[[112 117 104 142 126 141 145 110 128 125 131 110 114 127]
 [116 119 107 139 125 137 141 113 128 124 134 112 116 126]]
:
[[116 112]
 [119 117]
 [107 104]
 [139 142]
 [125 126]
 [137 141]
 [141 145]
 [113 110]
 [128 128]
 [124 125]
 [134 131]
 [112 110]
 [116 114]
 [126 127]]

[[137 139 121]
 [111 104 135]
 [128 132 133]
 [128 132 132]]
:
[[128 128 111 137]
 [132 132 104 139]
 [132 133 135 121]]

[[137 140 122 128 124 152 121 123 126 131 134 140 131 123]
 [136 139 123 129 125 149 122 124 127 131 134 138 131 124]
 [123 120 137 128 129 121 138 136 129 126 122 124 127 130]
 [126 124 134 128 128 127 134 133 128 128 125 127 128 129]
 [113 105 148 126 130 105 149 146 128 121 115 115 122 132]]
:
[[113 126 123 136 137]
 [105 124 120 139 140]
 [148 134 137 123 122]
 [126 128 128 129 128]
 [130 128 129 125 124]
 [105 127 121 149 152]
 [149 134 138 122 121]
 [146 133 136 124 123]
 [128 128 129 127 126]
 [121 128 126 131 131]
 [115 125 122 134 134]
 [115 127 124 138 140]
 [122 128 127 131 131]
 [132 129 130 124 123]]

[[119 142 136 134 129 132 119]
 [108 156 131 130 139 139 122]
 [135 122 106 109 127 116 147]
 [112 150 134 132 135 137 120]
 [112 151 138 136 132 135 116]
 [146 108 112 115 111 105 142]
 [133 123 128 128 120 121 128]
 [145 108 106 109 116 107 148]
 [128 129 130 130 124 126 125]
 [127 132 140 139 114 121 115]
 [114 148 132 130 136 136 123]
 [127 132 140 139 114 121 115]]
:
[[127 114 127 128 145 133 146 112 112 135 108 119]
 [132 148 132 129 108 123 108 151 150 122 156 142]
 [140 132 140 130 106 128 112 138 134 106 131 136]
 [139 130 139 130 109 128 115 136 132 109 130 134]
 [114 136 114 124 116 120 111 132 135 127 139 129]
 [121 136 121 126 107 121 105 135 137 116 139 132]
 [115 123 115 125 148 128 142 116 120 147 122 119]]

[[129 132 136 121 136 121 139 123 121]
 [142 142 133 111 144 132 139 135 139]
 [128 134 151 138 128 116 127  99 124]
 [132 145 131 122 127 117 131 151 135]
 [132 124 140 127 121 133 117 117 136]]
:
[[132 132 128 142 129]
 [124 145 134 142 132]
 [140 131 151 133 136]
 [127 122 138 111 121]
 [121 127 128 144 136]
 [133 117 116 132 121]
 [117 131 127 139 139]
 [117 151  99 135 123]
 [136 135 124 139 121]]

[[129 157 120 119 136 139 137 120]
 [128 115 137 135 134 130 131 132]]
:
[[128 129]
 [115 157]
 [137 120]
 [135 119]
 [134 136]
 [130 139]
 [131 137]
 [132 120]]
---
[[143 142 138 148 141]
 [139 143 138 146 139]
 [144 145 142 144 144]
 [144 142 143 142 144]
 [143 140 139 149 141]]
:
[[139 143 138]
 [144 145 142]]

[[133 123 110 144 156]
 [103 109 134 117 149]
 [107 132 120  99 119]]
:
[[103 109 134]
 [107 132 120]]

[[141 141 124]
 [126 153 129]
 [136 136 117]
 [114 139 137]
 [139 108 133]]
:
[[126 153 129]
 [136 136 117]]

[[150 138 133 140 123]
 [150 139 122 132 154]
 [150 124 109 143 145]
 [150 133 140 133 132]]
:
[[150 139 122]
 [150 124 109]]

[[149 139 131]
 [131 140 148]
 [134 154 134]
 [134 135 153]
 [130 140 148]]
:
[[131 140 148]
 [134 154 134]]

[[111 112 114 132]
 [128 124 131 132]
 [120 135 132 122]
 [119 117 148 156]
 [124 134 113 125]]
:
[[128 124 131]
 [120 135 132]]

[[141 120 119 145 141]
 [104 115 118 118 114]
 [151 137 134 138 141]
 [134 146 144 124 131]
 [141 149 146 128 135]]
:
[[104 115 118]
 [151 137 134]]
---
[[130 141 139 129]
 [133 126 115 115]
 [106 126 129 132]]
:
[[130 141]
 [133 126]
 [106 126]]

[[149 134]
 [147 135]
 [115 120]
 [157 118]
 [144 111]]
:
[[149 134]
 [147 135]
 [115 120]]

[[119 106]
 [119 142]
 [127 146]
 [139 139]
 [146 134]]
:
[[119 106]
 [119 142]
 [127 146]]

[[116 115 120 116 140]
 [138 143 135 138 120]
 [141 124 142 145 116]
 [148 128 143 152 115]]
:
[[116 115]
 [138 143]
 [141 124]]

[[100 116 121]
 [147 102 129]
 [103 105 141]
 [124 121 122]
 [114 100 126]]
:
[[100 116]
 [147 102]
 [103 105]]

[[145 106 113 148]
 [127 128 128 115]
 [127 117 139  99]]
:
[[145 106]
 [127 128]
 [127 117]]

[[141 140 115 122 114]
 [140 138 117 123 116]
 [123 124 113 112 133]
 [151 148 111 122 103]
 [133 131 146 146 119]]
:
[[141 140]
 [140 138]
 [123 124]]

[[110 137 138 116 123]
 [102 124 134 143 126]
 [157 127 129 146 127]
 [150 133 126 148 132]
 [130 122 147 111 135]]
:
[[110 137]
 [102 124]
 [157 127]]
